Here is a tiny trained network, its code and every weight. The questions are about switching its units off for an input and a target symbol, where a switched-off unit gives its printed mean instead of its output.

import numpy as np


def w(rows, s, z=0):
    codes = np.array(rows[::2]) - 128.0
    scale = np.full(codes.shape[1], s)
    scale[-1] = z or s
    return codes * scale


def norm(h):
    return h / np.sqrt((h * h).mean(-1, keepdims=True) + 1e-5)


def f(y):
    return y / 2 * (1 + np.tanh(0.7978845608 * (y + 0.044715 * y**3)))


def softmax(a):
    e = np.exp(a - a.max(-1, keepdims=True))
    return e / e.sum(-1, keepdims=True)


def log_softmax(a):
    a = a - a.max(-1, keepdims=True)
    return a - np.log(np.exp(a).sum(-1, keepdims=True))


def net(x, mask):
    ids = ['αβδλμστψω'.index(c) for c in x.split()]
    T = len(ids)
    res = E[ids] + P[:T]
    u = 0
    for l in range(2):
        r = norm(res)
        for j in range(2):
            rows = slice(4 * j, 4 * j + 4)
            q, k, v = (r @ M[l][rows].T for M in (Q, K, V))
            z = softmax(np.where(np.tri(T) > 0, q @ k.T / 4**0.5, -1e9)) @ v
            o = O[l][rows]
            res = res + np.where(mask[u + j], z, o[:, -1]) @ o[:, :-1]
        u += 2
        y = f(norm(res) @ A[l][:, :-1].T + A[l][:, -1])
        res = res + np.where(mask[u : u + 16], y, B[l][:, -1]) @ B[l][:, :-1]
        u += 16
    return log_softmax(norm(res)[-1] @ U[:, :-1].T + U[:, -1])


Q, K, V, O, A, B = {}, {}, {}, {}, {}, {}
E = w([
[139,118,50,147],'α',
[124,107,151,135],'β',
[141,143,91,118],'δ',
[124,126,128,116],'λ',
[184,5,120,171],'μ',
[147,136,49,114],'σ',
[67,145,132,30],'τ',
[185,166,162,53],'ψ',
[40,164,136,177],'ω',
],0.029)
P = w([
[206,157,3,180],'0',
[45,125,198,66],'1',
[231,163,51,177],'2',
[39,121,172,53],'3',
[241,165,73,168],'4',
[36,121,139,38],'5',
[242,157,74,163],'6',
[43,106,124,22],'7',
[238,156,76,164],'8',
[26,89,105,3],'9',
[231,160,74,162],'10',
],0.0079)
Q[0] = w([
[242,97,113,80],'L0H0',
[183,9,203,115],'L0H0',
[25,133,190,148],'L0H0',
[135,146,155,148],'L0H0',
[74,106,122,73],'L0H1',
[104,125,182,4],'L0H1',
[121,169,138,49],'L0H1',
[128,208,13,225],'L0H1',
],0.012)
K[0] = w([
[185,19,167,56],'L0H0',
[240,143,231,41],'L0H0',
[96,242,188,180],'L0H0',
[130,83,56,133],'L0H0',
[183,81,60,63],'L0H1',
[254,32,126,42],'L0H1',
[135,129,196,62],'L0H1',
[141,224,90,205],'L0H1',
],0.0099)
V[0] = w([
[53,172,118,125],'L0H0',
[103,246,149,229],'L0H0',
[180,145,162,46],'L0H0',
[90,77,127,109],'L0H0',
[164,128,138,103],'L0H1',
[106,74,73,69],'L0H1',
[223,195,153,118],'L0H1',
[33,254,133,209],'L0H1',
],0.0062)
O[0] = w([
[77,135,152,190,116],'L0H0',
[17,58,137,112,3],'L0H0',
[133,34,22,79,89],'L0H0',
[133,137,156,134,147],'L0H0',
[60,194,112,186,122],'L0H1',
[112,247,190,166,249],'L0H1',
[123,153,185,171,103],'L0H1',
[165,71,3,12,95],'L0H1',
],0.0036,0.0019)
A[0] = w([
[19,166,117,177,68],'L0N0',
[155,189,57,98,188],'L0N1',
[150,48,164,135,123],'L0N2',
[8,122,93,138,141],'L0N3',
[180,104,146,207,57],'L0N4',
[110,131,251,65,151],'L0N5',
[134,124,82,122,109],'L0N6',
[88,84,216,89,6],'L0N7',
[122,64,106,66,84],'L0N8',
[99,70,103,185,85],'L0N9',
[101,109,153,83,64],'L0N10',
[45,105,191,188,126],'L0N11',
[115,145,163,85,68],'L0N12',
[135,76,172,92,3],'L0N13',
[37,251,120,111,75],'L0N14',
[89,25,155,181,80],'L0N15',
],0.014,0.004)
B[0] = w([
[163,95,80,131,165],'L0N0',
[111,83,139,79,254],'L0N1',
[107,139,140,107,147],'L0N2',
[135,91,5,79,200],'L0N3',
[129,112,168,75,152],'L0N4',
[96,142,109,212,203],'L0N5',
[102,145,116,89,164],'L0N6',
[102,147,39,154,159],'L0N7',
[109,137,58,124,153],'L0N8',
[156,141,156,159,146],'L0N9',
[141,144,84,164,144],'L0N10',
[14,134,160,181,160],'L0N11',
[144,137,129,178,147],'L0N12',
[100,145,125,120,131],'L0N13',
[190,88,156,57,204],'L0N14',
[95,147,188,204,152],'L0N15',
],0.013,0.0096)
Q[1] = w([
[85,6,128,103],'L1H0',
[217,121,154,147],'L1H0',
[113,111,136,100],'L1H0',
[6,189,185,170],'L1H0',
[141,175,109,145],'L1H1',
[84,85,159,173],'L1H1',
[236,63,116,109],'L1H1',
[170,91,152,123],'L1H1',
],0.017)
K[1] = w([
[87,7,56,102],'L1H0',
[174,93,145,158],'L1H0',
[111,93,172,71],'L1H0',
[141,252,121,105],'L1H0',
[121,86,125,156],'L1H1',
[92,127,105,129],'L1H1',
[164,191,134,115],'L1H1',
[134,164,112,110],'L1H1',
],0.018)
V[1] = w([
[195,158,141,111],'L1H0',
[151,102,115,141],'L1H0',
[148,223,117,52],'L1H0',
[184,65,173,156],'L1H0',
[141,111,154,106],'L1H1',
[103,137,122,119],'L1H1',
[110,151,155,98],'L1H1',
[74,11,135,124],'L1H1',
],0.012)
O[1] = w([
[137,173,189,127,21],'L1H0',
[151,106,179,162,255],'L1H0',
[87,207,141,181,102],'L1H0',
[244,92,191,64,37],'L1H0',
[106,124,123,110,187],'L1H1',
[149,96,179,97,121],'L1H1',
[115,152,102,146,117],'L1H1',
[67,2,234,146,118],'L1H1',
],0.0072,0.0017)
A[1] = w([
[51,203,157,177,86],'L1N0',
[116,130,97,155,78],'L1N1',
[118,85,111,116,155],'L1N2',
[122,123,188,184,109],'L1N3',
[107,104,111,195,159],'L1N4',
[206,98,147,166,181],'L1N5',
[170,112,120,158,132],'L1N6',
[159,251,124,123,114],'L1N7',
[105,150,122,95,63],'L1N8',
[186,93,124,136,2],'L1N9',
[163,172,159,115,130],'L1N10',
[79,133,133,121,32],'L1N11',
[150,103,136,149,93],'L1N12',
[179,221,109,145,41],'L1N13',
[91,111,125,177,113],'L1N14',
[164,137,87,134,138],'L1N15',
],0.025,0.0075)
B[1] = w([
[137,69,7,97,185],'L1N0',
[159,121,174,172,153],'L1N1',
[138,153,132,177,254],'L1N2',
[103,212,132,151,163],'L1N3',
[169,180,182,105,192],'L1N4',
[137,149,154,72,182],'L1N5',
[114,119,112,60,141],'L1N6',
[180,180,11,134,200],'L1N7',
[82,141,93,130,140],'L1N8',
[170,95,137,86,142],'L1N9',
[119,129,65,186,162],'L1N10',
[147,105,119,96,128],'L1N11',
[129,139,98,91,126],'L1N12',
[153,216,28,86,176],'L1N13',
[158,126,192,84,170],'L1N14',
[133,121,181,163,211],'L1N15',
],0.017,0.0089)
U = w([
[199,137,166,218,172],'α',
[95,218,188,108,250],'β',
[30,178,120,99,68],'δ',
[83,85,188,133,184],'λ',
[199,98,165,74,249],'μ',
[71,164,125,190,120],'σ',
[59,152,121,26,23],'τ',
[198,251,69,125,25],'ψ',
[177,42,72,170,52],'ω',
],0.011,0.0027)

Each question gives the input, a string of symbols that net reads in full, and the target symbol t.
The units are the heads (4 rows each of Q, K, V and O) and the neurons (one row each of A and B). Each row of codes is followed by its name. A weight is (code - 128) times the scale printed after its matrix; where a second scale follows, it is the last column's (O, A, B and U).
mask holds one flag per unit, layer by layer, with each layer's heads first. A switched-off unit (its flag False) gives its mean, the last column of its rows in O or B, instead of its output. The means were averaged over made-up inputs and are rounded, as every weight is.
A unit's drop is (log p(t) with every unit on - log p(t) with that unit switched off) / (log p(t) with every unit on - log p(t) with every unit switched off).
The circuit of an input: a set's keep is (log p(t) with only the set's units on - log p(t) with every unit switched off) / (log p(t) with every unit on - log p(t) with every unit switched off). Starting from the 12 units with the biggest drops (on a tie, the unit counted first), units are removed one at a time, each time the one whose removal leaves the highest keep (on an exact tie, the one counted first), for as long as the keep stays at least 0.8.
circuit, biggest first: the units of the circuit, biggest drop first
k most important neurons of layer l: the k neurons of layer l with the biggest drops, biggest first
which heads matter: for each layer, one digit per head in row order, 1 if its drop is at least 0.15 and else 0, layers parted by /
input ω δ α ψ β ψ ψ τ α δ, target μ: circuit, biggest first : L0N14, L0H1, L1N7
input ψ β τ μ β λ λ α τ, target μ: which heads matter : 10 / 10
input ψ β ψ σ, target τ: which heads matter : 10 / 00
input α α ψ β, target σ: circuit, biggest first : L0N5
input τ β ω δ α α τ, target ω: 3 most important neurons of layer 0 : L0N14, L0N11, L0N5
input β α μ β λ α α α τ, target μ: 3 most important neurons of layer 0 : L0N11, L0N14, L0N12
input τ ψ δ μ ψ δ α ω, target λ: 2 most important neurons of layer 0 : L0N11, L0N14
input ψ δ σ μ α σ α α β β α, target μ: which heads matter : 10 / 10
input σ λ β λ μ τ β σ μ τ μ, target μ: which heads matter : 00 / 10
input σ β β μ τ β α, target μ: which heads matter : 00 / 10
input μ δ β τ α α τ τ α ω λ, target ω: 2 most important neurons of layer 0 : L0N14, L0N1
input β β β α β, target β: 3 most important neurons of layer 0 : L0N4, L0N3, L0N14
input λ α δ ω α, target ω: which heads matter : 01 / 00
input σ α δ μ σ α μ α λ, target μ: which heads matter : 10 / 00
input α α β, target β: most important neuron of layer 0 : L0N4
input α δ α λ, target α: which heads matter : 00 / 00
input μ δ λ, target μ: which heads matter : 10 / 10
input μ β δ β ω α β, target ω: 3 most important neurons of layer 0 : L0N8, L0N14, L0N3
input ψ α β μ α ω β, target ω: which heads matter : 11 / 00
input λ α δ δ σ α δ, target δ: 2 most important neurons of layer 0 : L0N0, L0N14
input δ σ β σ ψ μ σ, target μ: 3 most important neurons of layer 0 : L0N11, L0N1, L0N8
input β ψ ω δ μ σ β, target μ: which heads matter : 01 / 10
input α τ λ, target λ: which heads matter : 00 / 01
input α α σ, target σ: 2 most important neurons of layer 1 : L1N7, L1N0
